Here is a tiny trained network, its code and every weight. The questions are about switching its units off for an input and a class, where a switched-off unit gives its printed mean instead of its output.

import numpy as np


def w(rows, s, z=0):
    codes = np.array(rows[::2]) - 128.0
    scale = np.full(codes.shape[1], s)
    scale[-1] = z or s
    return codes * scale


def f(y):
    return y / 2 * (1 + np.tanh(0.7978845608 * (y + 0.044715 * y**3)))


def log_softmax(a):
    a = a - a.max(-1, keepdims=True)
    return a - np.log(np.exp(a).sum(-1, keepdims=True))


def net(x, mask):
    res = np.array(x, float).reshape(1, 8) / 4 @ E
    y = f(res @ A[0][:, :-1].T + A[0][:, -1])
    res = res + np.where(mask, y, B[0][:, -1]) @ B[0][:, :-1]
    return log_softmax(res[-1] @ U[:, :-1].T + U[:, -1])


A, B = {}, {}
E = w([
[196,252,178,192,166,116,95,64],'x0',
[111,156,120,236,135,150,169,67],'x1',
[114,203,97,120,136,137,183,208],'x2',
[82,88,134,71,212,136,127,117],'x3',
[128,87,119,94,204,178,114,157],'x4',
[128,37,172,150,86,132,175,9],'x5',
[173,76,200,110,177,126,77,213],'x6',
[187,26,166,124,104,3,98,252],'x7',
],0.0065)
A[0] = w([
[128,177,124,206,111,64,155,94,151],'n0',
[197,161,117,208,98,53,162,103,199],'n1',
[77,102,75,111,184,200,141,113,154],'n2',
[212,31,164,171,135,119,194,98,214],'n3',
[78,86,149,138,85,90,126,144,164],'n4',
[112,185,189,110,196,213,133,108,252],'n5',
[254,125,168,111,160,169,54,149,188],'n6',
[54,223,54,122,164,88,181,189,209],'n7',
],0.0081,0.0044)
B[0] = w([
[177,151,136,152,46,56,175,90,212],'n0',
[255,235,154,164,95,9,126,105,233],'n1',
[96,102,57,158,112,208,55,106,195],'n2',
[200,74,163,53,194,36,84,176,228],'n3',
[177,92,87,32,99,144,42,119,176],'n4',
[109,1,59,155,173,65,113,124,244],'n5',
[176,124,134,216,180,99,58,202,232],'n6',
[130,89,76,52,53,41,16,159,254],'n7',
],0.0069,0.0074)
U = w([
[98,14,102,36,133,65,102,139,248],'0',
[232,75,182,129,180,53,116,188,195],'1',
[157,143,205,81,155,209,189,130,11],'2',
[118,153,184,123,163,142,155,77,14],'3',
[183,171,121,142,58,71,202,38,55],'4',
[104,149,193,141,166,165,253,159,2],'5',
[37,51,59,180,144,186,165,94,190],'6',
],0.0064,0.0031)

Each question gives the input, the list of numbers given to net, and the class t.
The units are the neurons (one row each of A and B). Each row of codes is followed by its name. A weight is (code - 128) times the scale printed after its matrix; where a second scale follows, it is the last column's (A, B and U).
mask holds one flag per neuron, in row order. A switched-off neuron (its flag False) gives its mean, the last column of its row in B, instead of its output. The means were averaged over made-up inputs and are rounded, as every weight is.
A unit's drop is (log p(t) with every unit on - log p(t) with that unit switched off) / (log p(t) with every unit on - log p(t) with every unit switched off).
The circuit of an input: a set's keep is (log p(t) with only the set's units on - log p(t) with every unit switched off) / (log p(t) with every unit on - log p(t) with every unit switched off). Starting from all 8 units, units are removed one at a time, each time the one whose removal leaves the highest keep (on an exact tie, the one counted first), for as long as the keep stays at least 0.8.
circuit, biggest first: the units of the circuit, biggest drop first
top k neurons: the k neurons with the biggest drops, biggest first
drop when u is switched off: that unit's drop, to one decimal
input [3,7,1,3,-1,0,0,-8], class 6: circuit, biggest first -> [n5 n2]
input [-1,-7,-3,0,-5,-4,-2,-8], class 6: circuit, biggest first -> [n3 n1]
input [-4,4,-7,-2,-8,-3,-1,1], class 4: top neuron -> [n6]
input [4,2,2,-1,6,-8,2,-6], class 0: top 3 neurons -> [n7 n5 n1]
input [5,-6,8,-2,0,-6,-6,-8], class 0: top 2 neurons -> [n7 n5]
input [-1,0,6,-6,-4,-2,0,1], class 4: circuit, biggest first -> [n3 n6 n5]
input [-4,7,-4,4,3,2,8,-6], class 6: circuit, biggest first -> [n7 n2]
input [0,4,7,3,4,3,-6,-3], class 6: top 4 neurons -> [n3 n2 n1 n4]
input [1,5,-2,3,-1,-6,5,-5], class 6: top 2 neurons -> [n3 n1]
input [-1,7,7,7,-3,-5,7,-8], class 0: drop when n7 is switched off -> 1.7
input [-4,4,8,7,6,7,1,-5], class 6: drop when n2 is switched off -> 0.3
input [-2,0,5,8,0,7,-4,-5], class 6: drop when n2 is switched off -> 0.2
